Below is a small trained network, with its code and all its weights. Each question gives an input and a class and asks what happens when units are switched off, that is, made to give their printed mean instead of their output.

import numpy as np


def w(rows, s, z=0):
    codes = np.array(rows[::2]) - 128.0
    scale = np.full(codes.shape[1], s)
    scale[-1] = z or s
    return codes * scale


def norm(h):
    return h / np.sqrt((h * h).mean(-1, keepdims=True) + 1e-5)


def f(y):
    return np.maximum(y, 0)


def log_softmax(a):
    a = a - a.max(-1, keepdims=True)
    return a - np.log(np.exp(a).sum(-1, keepdims=True))


def net(x, mask):
    res = np.array(x, float).reshape(1, 8) / 4 @ E
    u = 0
    for l in range(2):
        y = f(norm(res) @ A[l][:, :-1].T + A[l][:, -1])
        res = res + np.where(mask[u : u + 16], y, B[l][:, -1]) @ B[l][:, :-1]
        u += 16
    return log_softmax(norm(res)[-1] @ U[:, :-1].T + U[:, -1])


A, B = {}, {}
E = w([
[120,127,125,143,114,149,131,119,120,104,139],'x0',
[126,131,124,134,136,127,135,125,128,116,127],'x1',
[130,125,131,122,125,132,124,128,131,135,124],'x2',
[95,241,138,57,162,219,138,241,200,124,211],'x3',
[128,134,124,130,141,114,132,131,128,132,126],'x4',
[122,135,128,133,141,106,123,136,125,121,129],'x5',
[182,154,196,247,113,112,117,125,242,173,175],'x6',
[253,115,15,102,151,159,36,129,151,95,177],'x7',
],0.0062)
A[0] = w([
[110,148,143,162,175,69,141,132,91,91,114,56],'L0N0',
[168,154,159,77,159,207,88,126,144,131,114,5],'L0N1',
[113,114,39,106,54,92,80,68,140,149,146,14],'L0N2',
[96,99,82,114,94,117,157,79,136,142,114,132],'L0N3',
[99,30,49,129,102,59,97,53,81,123,38,153],'L0N4',
[109,196,142,37,120,144,181,171,170,121,245,148],'L0N5',
[204,53,185,236,104,78,100,101,123,125,86,91],'L0N6',
[94,122,41,83,145,160,146,111,101,138,90,164],'L0N7',
[96,146,94,93,164,157,92,119,60,136,108,156],'L0N8',
[88,127,254,201,117,106,199,123,188,158,146,103],'L0N9',
[214,148,50,169,123,111,82,127,192,118,155,47],'L0N10',
[32,146,174,89,110,123,205,142,47,143,88,239],'L0N11',
[98,179,126,126,136,106,80,108,184,168,123,152],'L0N12',
[246,129,62,115,149,144,55,134,122,107,149,168],'L0N13',
[242,87,66,98,173,127,104,139,107,96,197,10],'L0N14',
[151,98,70,163,174,111,54,85,92,152,83,66],'L0N15',
],0.007,0.0022)
B[0] = w([
[126,104,125,101,59,171,101,103,125,194,84,150],'L0N0',
[74,211,106,158,115,69,149,111,99,82,185,160],'L0N1',
[167,104,140,151,197,136,165,163,105,70,110,165],'L0N2',
[83,142,129,136,92,56,96,136,133,165,111,163],'L0N3',
[80,101,83,243,79,100,133,233,247,143,132,255],'L0N4',
[177,195,131,142,165,174,120,240,134,44,46,227],'L0N5',
[167,180,127,56,193,168,171,34,58,139,112,226],'L0N6',
[75,123,150,145,122,126,89,174,97,129,122,190],'L0N7',
[102,65,183,118,122,237,133,117,81,146,106,183],'L0N8',
[76,97,96,224,188,190,48,148,40,166,78,223],'L0N9',
[166,158,144,85,6,115,202,78,179,122,169,202],'L0N10',
[227,142,141,43,68,71,120,94,202,55,161,249],'L0N11',
[149,99,116,161,56,170,120,116,134,102,103,157],'L0N12',
[72,121,41,141,207,37,54,89,146,100,172,231],'L0N13',
[70,119,204,155,155,208,88,169,42,255,65,207],'L0N14',
[166,87,169,153,144,187,164,165,103,40,157,192],'L0N15',
],0.0056,0.0092)
A[1] = w([
[202,160,97,129,103,100,162,107,185,133,176,114],'L1N0',
[83,138,187,75,152,152,126,137,118,138,138,93],'L1N1',
[153,104,145,155,137,91,139,57,99,167,149,54],'L1N2',
[192,108,123,106,153,107,166,76,153,103,171,11],'L1N3',
[106,68,107,92,97,87,104,138,107,132,128,108],'L1N4',
[203,100,155,144,128,103,116,126,142,56,121,164],'L1N5',
[112,134,100,101,128,141,140,200,194,74,102,156],'L1N6',
[103,161,127,11,134,146,95,137,89,136,133,16],'L1N7',
[141,112,122,148,122,94,141,74,103,140,112,136],'L1N8',
[140,125,159,76,54,91,235,150,164,86,86,76],'L1N9',
[83,111,144,108,64,53,132,96,169,165,133,65],'L1N10',
[182,121,166,93,130,140,172,128,125,99,126,4],'L1N11',
[158,120,177,125,131,170,188,151,104,145,98,94],'L1N12',
[120,141,94,128,162,185,133,110,80,95,116,201],'L1N13',
[121,64,123,119,96,126,98,81,117,169,128,159],'L1N14',
[117,191,151,147,142,139,111,177,182,140,145,107],'L1N15',
],0.011,0.0033)
B[1] = w([
[165,140,90,115,73,106,106,106,163,62,240,165],'L1N0',
[125,139,92,155,141,142,40,97,128,119,78,163],'L1N1',
[90,115,204,85,152,174,102,90,44,123,132,176],'L1N2',
[178,113,120,39,227,251,80,145,77,143,152,149],'L1N3',
[168,110,78,223,116,115,219,174,173,61,136,176],'L1N4',
[100,164,134,48,118,162,120,169,156,97,153,194],'L1N5',
[142,93,170,120,189,102,135,23,52,197,183,254],'L1N6',
[102,164,89,86,181,134,117,63,71,79,40,185],'L1N7',
[127,190,144,70,153,134,134,91,77,165,176,182],'L1N8',
[174,212,219,1,86,104,140,152,236,139,134,209],'L1N9',
[161,168,69,169,66,169,205,158,134,139,192,169],'L1N10',
[131,150,254,72,175,107,108,66,184,131,104,145],'L1N11',
[72,116,169,159,95,76,136,154,220,152,34,156],'L1N12',
[145,111,137,101,103,65,179,154,133,164,102,214],'L1N13',
[100,37,155,94,130,65,188,153,178,178,186,186],'L1N14',
[112,78,62,186,39,125,109,123,172,112,84,206],'L1N15',
],0.0078,0.0094)
U = w([
[149,132,158,82,17,78,242,171,202,118,181,104],'0',
[97,14,98,188,174,80,157,198,109,106,171,200],'1',
[83,101,231,154,138,114,184,62,53,216,108,109],'2',
[179,116,153,46,173,187,108,64,74,134,240,79],'3',
[136,218,224,9,139,106,114,125,160,77,51,165],'4',
[105,164,48,94,203,132,67,130,24,88,58,136],'5',
[113,173,160,230,92,168,90,194,164,138,24,178],'6',
[174,204,53,168,58,127,72,119,189,63,201,10],'7',
],0.014,0.0013)

Each question gives the input, the list of numbers given to net, and the class t.
The units are the neurons (one row each of A and B). Each row of codes is followed by its name. A weight is (code - 128) times the scale printed after its matrix; where a second scale follows, it is the last column's (A, B and U).
mask holds one flag per neuron, layer by layer. A switched-off neuron (its flag False) gives its mean, the last column of its row in B, instead of its output. The means were averaged over made-up inputs and are rounded, as every weight is.
A unit's drop is (log p(t) with every unit on - log p(t) with that unit switched off) / (log p(t) with every unit on - log p(t) with every unit switched off).
The circuit of an input: a set's keep is (log p(t) with only the set's units on - log p(t) with every unit switched off) / (log p(t) with every unit on - log p(t) with every unit switched off). Starting from the 12 units with the biggest drops (on a tie, the unit counted first), units are removed one at a time, each time the one whose removal leaves the highest keep (on an exact tie, the one counted first), for as long as the keep stays at least 0.8.
circuit, biggest first: the units of the circuit, biggest drop first
most important unit: the unit with the biggest drop
k most important neurons: the k neurons with the biggest drops, biggest first
k most important neurons of layer l: the k neurons of layer l with the biggest drops, biggest first
drop of u: that unit's drop, to one decimal
input [1,-5,8,-3,3,5,-3,0], class 0: circuit, biggest first -> (L0N9, L0N4)
input [-5,0,-2,3,-1,-7,8,-1], class 6: circuit, biggest first -> (L0N9)
input [-7,-8,4,-5,-6,-5,0,2], class 1: circuit, biggest first -> (L0N4, L1N9)
input [5,2,-7,-7,-4,6,5,1], class 3: 2 most important neurons -> (L0N6, L0N14)
input [-6,6,0,6,-7,-4,-8,1], class 5: 2 most important neurons -> (L0N10, L1N7)
input [-3,0,-5,-6,-5,-1,2,4], class 3: 2 most important neurons of layer 0 -> (L0N6, L0N9)
input [2,3,6,-8,-8,-3,1,4], class 3: 4 most important neurons -> (L0N6, L0N9, L1N8, L0N5)
input [2,-4,-2,1,2,4,-1,2], class 5: 2 most important neurons -> (L0N13, L0N4)
input [4,-3,2,-5,8,-7,-5,1], class 1: 2 most important neurons of layer 0 -> (L0N10, L0N4)
input [6,1,5,6,-7,8,5,1], class 7: 2 most important neurons -> (L0N14, L0N8)
input [-3,-2,2,-3,-4,3,-7,0], class 0: 3 most important neurons of layer 0 -> (L0N9, L0N11, L0N13)
input [-8,4,-4,3,6,-8,2,3], class 7: 2 most important neurons -> (L0N10, L1N15)
input [-8,8,-5,0,-3,6,-4,8], class 1: 2 most important neurons -> (L0N6, L0N5)
input [-5,-6,-4,3,0,-8,4,-5], class 6: circuit, biggest first -> (L0N9)
input [7,4,-6,1,4,-5,5,-7], class 6: 2 most important neurons -> (L0N9, L1N6)
input [6,0,-3,0,2,-1,5,-4], class 2: 2 most important neurons -> (L0N5, L0N4)
input [2,2,-4,7,-8,-2,2,3], class 7: drop of L1N15 -> 1.0
input [-4,-3,0,-8,-4,-6,3,6], class 3: drop of L0N6 -> 2.1
input [-1,-2,-2,-1,-4,-4,-3,-8], class 0: drop of L0N11 -> 0.4
input [-8,-8,7,-5,6,-6,7,1], class 3: most important unit -> L0N14
